Each row has a name. After each piece below comes the name of the row it's from. Each question is about the rows just above it.

q_352: [ 39.2  37.6  20.5  -0.4  30.7  51.3 -87.7 -27.3  20.8  25.1 -72.8 -36.4
   4.4 -40.2  33.2]
q_583: [-68.9  57.8 -24.0  63.8  -8.5 -24.7   4.4  14.3  31.1  11.9  80.0 -30.7
 -83.3  10.2 -27.2]
q_4: [-39.1  39.2  30.7  37.6  20.5  32.8  12.3  17.1  20.7  19.7 -59.4 -10.6
 -71.7  21.0  56.5]
q_446: [ 27.1  38.8 -19.4  38.1 -16.9 -22.3  16.8  36.0  34.5 -48.9 -16.0  30.8
  56.6  11.7 -68.5]
q_328: [ -0.4  39.2  30.7  37.6  20.5  32.8  12.3  17.1  20.7  19.7 -59.4 -10.6
 -71.7  21.0  56.5]
Where do [-0.4 39.2 30.7 37.6 20.5] appear?
q_328
The row with [ 27.1  38.8 -19.4  38.1 -16.9 -22.3  16.8  36.0  34.5 -48.9 -16.0] is
q_446
Which row holds [-39.1  39.2  30.7  37.6  20.5  32.8  12.3  17.1  20.7  19.7 -59.4 -10.6
 -71.7  21.0  56.5]?
q_4
The row with [ 31.1  11.9  80.0 -30.7 -83.3] is
q_583

q_589: [ 99.6 -41.8 -20.0 -41.4  -3.3 -23.2 -65.6  35.9 -31.9 -21.2  29.9 -33.9
  99.6  13.9 -20.5  31.7  -0.4  25.3  52.6 -35.9]
q_632: [ 15.3  21.0  15.4 -41.4  -3.3 -23.2 -65.6  35.9 -31.9 -21.2  29.9 -33.9
  99.6 -41.7 -20.0  31.7  -0.4  25.3  52.6 -35.9]
q_596: [ 15.3  21.0  15.4 -41.4  -3.3 -23.2 -65.6  35.9 -31.9 -21.2  29.9 -33.9
  99.6  65.2 -20.0  31.7  -0.4  25.3  52.6 -35.9]
[-33.9  99.6 -41.7 -20.0  31.7  -0.4  25.3]
q_632
[ 15.3  21.0  15.4 -41.4  -3.3 -23.2 -65.6  35.9 -31.9 -21.2  29.9 -33.9
  99.6  65.2 -20.0  31.7  -0.4  25.3  52.6 -35.9]
q_596
[ 15.3  21.0  15.4 -41.4  -3.3 -23.2 -65.6  35.9 -31.9 -21.2  29.9 -33.9
  99.6 -41.7 -20.0  31.7  -0.4  25.3  52.6 -35.9]
q_632
[ 99.6 -41.7 -20.0] is in which row?
q_632
Which row holds [ 29.9 -33.9  99.6  13.9 -20.5  31.7  -0.4]?
q_589

q_84: [-23.1  12.2  50.7   5.9  -0.7 -32.6  -0.8 -39.0 -13.3  -1.2]
q_500: [-79.9 -32.1  -0.7   5.9  50.7   5.9  -0.8 -39.0  17.4  -1.2]
q_716: [-87.7   2.1 -23.1  12.2  50.7   5.9  -0.8 -32.6 -13.3  -1.2]
[-23.1  12.2  50.7   5.9  -0.8 -32.6]
q_716
Where do [50.7  5.9 -0.7] appear?
q_84

q_24: [-62.5 -76.3  86.7  -0.1  85.4   4.5 -82.8 -78.5  54.4   5.0 -26.5 -33.5
 -13.7  44.4  87.0  77.1 -72.1  48.4 -82.6   1.5]
q_796: [-48.6  21.1  11.9 -28.3   1.9 -47.5 -51.7 -86.8 -85.2  68.3 -19.7  85.3
 -87.3 -86.6 -30.8  27.0  66.5   4.3  44.9  80.2]
q_26: [-23.6  41.4  33.5 -28.4 -48.6  20.8  79.6  48.5 -37.9 -61.7  72.5  36.9
  49.5 -26.8 -63.9   3.9  57.0 -17.8 -65.6 -85.5]
q_713: [ -4.8  16.5 -27.9  15.2  22.7  32.4 -43.5 -37.9 -61.7  48.5 -37.9  -1.7
 -28.3 -38.9  -6.4  28.6 -72.0  46.0  73.1   2.2]
[-37.9 -61.7  48.5]
q_713
Which row holds [-48.6  20.8]?
q_26
Which row holds [-43.5 -37.9 -61.7  48.5]?
q_713
[ 68.3 -19.7]
q_796
The row with [ 36.9  49.5 -26.8] is
q_26

